In the rows, 128 means zero.
Each row is followed by its group and then its class within the group.
[109 131 141 137 154 101 164 145 153 138 144 151 139 144 147 154 101 149
 128 130 145 115 141  68  81 105 105 155 133 125  89  33 108  95 152  98
  51 117 126 119  80 184 129 132 135  82 121 122  98 143 138 149 126 125
 132  81  97 252  85 104] | Q126 > (74)
[ 92 149 146 148 167  96 152 147 114 160 124 157 143 164 155 153  97 160
 118 127 152 116 136  93  73 132  74 144 131 109  55  48 100  80 134  99
  40 118 132 109  60 209 129 146 151  61 127 138  94 133 128 136 106 114
 136 128 110 252 104  90] | Q126 > (74)
[135 151 113 170  97 108 125 137 182 139 126 162 138 144 129 101 103 127
 130 133 177 107 131  77 104 121 135 156 119 116  71 117 108 104 130  91
  54 113 125 143  73 176 127 136 148 117 101 131 122 143 123 137 124 143
 127 150  92 118 101 100] | Q767 > (75)
[ 98 145 107 157 106 121 113 140 167 133 132 151 138 123 182 130  95 119
 117 115 171  93 106  74  76 129 132 166 119 132  94 110 127 112 132 105
  98 108 126 134  42 170 136 159 149 116 140 139 125 152 124 120 116 128
 100 139  96 122 104 112] | Q767 > (77)
[133 136 128 145 135 117 154 158 135 149 123 164 138 121 147 167  95 132
 125 134 166 109 126  85 106 143  70 141 114 109  77  75 111  93 129 114
  56 136 125 135  83 183 131 146 157  84 128 135 103 142 118 154 124 120
 134 139  90 252 113 104] | Q126 > (74)
[155 141 119 158  92 100 125 144 180 152 131 155 136 130 141 112  90 140
 129 136 176 107 139  83  91 119 120 155 109 111  97  82 114 131 126  92
  73 108 127 134  65 180 125 139 155 105 142 138 112 153 125 144 130 136
 129 137  92 113 112 106] | Q767 > (75)
[ 96 148 109 179 105 104 130 140 152 148 126 167 145 109 144 144  87 136
 123 121 179  79  82 103  60 129 113 146 122 110  89  88 115 130 119  99
  38  90 125 129  46 184 124 150 167 124 133 148 129 143 136 147 107 108
 117 146  87  68 122 113] | Q767 > (77)
[102 148 119 163 127  93 137 126 173 143 120 144 136 130 132 117  74 136
 119 119 170 114 116  98  52 116 122 152 119 124  71  63 104 121 130  96
  64  93 124 137  31 175 118 153 156 107 127 134 115 143 131 131 120 127
 124 145  90 114 101 111] | Q767 > (75)
[ 96 135 121 143 117  98 104 156 185 134 128 146 143 136 141 137 107 118
 129 110 182  97 100  89  50 131 139 168 111 140  75  51 113 122 128  94
  93  48 121 134  31 199 131 140 165  83 132 138 113 133 132 126 118 112
  99 134  90 145 104 106] | Q767 > (77)
[116 130 135 126 134 120 131 141 131 148 133 129 130 145 125 160 133 128
 126 130 138 122 120 112 125 131  99 130 123 137 117 125 123  90 136 116
  90 133 134 120 122 180 137 137 150 102 123 117 113 125 125 129 119 131
 128 133 116 208 125 110] | Q126 > (74)
[109 116 129 164  80 107 136 136 211 134 126 142 135 110 127 108 104 119
 162 123 179  91 119  87  71 115 160 174 113 131  88  97 124 142 129 110
  96 105 136 144  49 155 118 140 168 100 138 143 120 136 128 148 133 128
 123 147  98  83 121 122] | Q767 > (77)
[101 145 113 156 133  94 139 127 143 142 121 149 127 119 151 129  82 117
 122 140 181 111 101  83  59 131 113 155 133 126  88 104 117  91 129 114
  94 121 119 130  49 161 132 158 159  85 120 138 108 142 122 130 111 134
 117 143 100 154 121 110] | Q767 > (77)
[ 95 128 135 126 193  96 130 164 120 155 120 150 140 152 155 217 109 128
 119 111 148 111 110 109  71 130  92 135 147 127  74  30 113  86 123 107
  58 112 133 118  59 249 122 144 135  57 119 132 100 127 130 117 100  95
 127 118 100 252 115 104] | Q126 > (74)
[ 86 140  58 130  80 116 104 145 206 130 137 141 136 122 125 129 119 128
 131 109 168 100 114  95  73  98 172 160 105 155  74  87 140 123 132  88
 128 100 124 132  54 174 129 134 185 104 144 134 127 141 130 139 134 125
 114 150 101  12 120 131] | Q767 > (77)
[117 131 132 150 108 100 131 162 172 145 128 142 136 110 134 130  92 133
 131 121 168  98  68  96  71 115 112 165 117 129 101 105 107 105 132 111
 100 120 129 145  50 168 135 149 169  93 129 130 100 152 120 136 125 128
 114 139  95 123 118 116] | Q767 > (77)
[ 98 131 128 148 154 102 139 158 140 149 137 156 142 146 139 166 103 126
 119 132 156 103 126  87  86 122 103 163 113 132  71  59 110  84 126  90
  51 119 118 115  56 208 136 139 135  99 127 136 114 131 131 113 113 124
 135 118 100 222 106 109] | Q126 > (74)
[106 159 122 163 102 105 151 128 162 149 119 150 137 139 130  73 103 132
 131 150 170  94 124  81  84 118 117 159 104 109  67 101 104  91 126 122
  40 124 127 140  85 189 122 161 151  88 131 126 118 143 130 144 135 135
 132 144 105 123 109  83] | Q767 > (75)
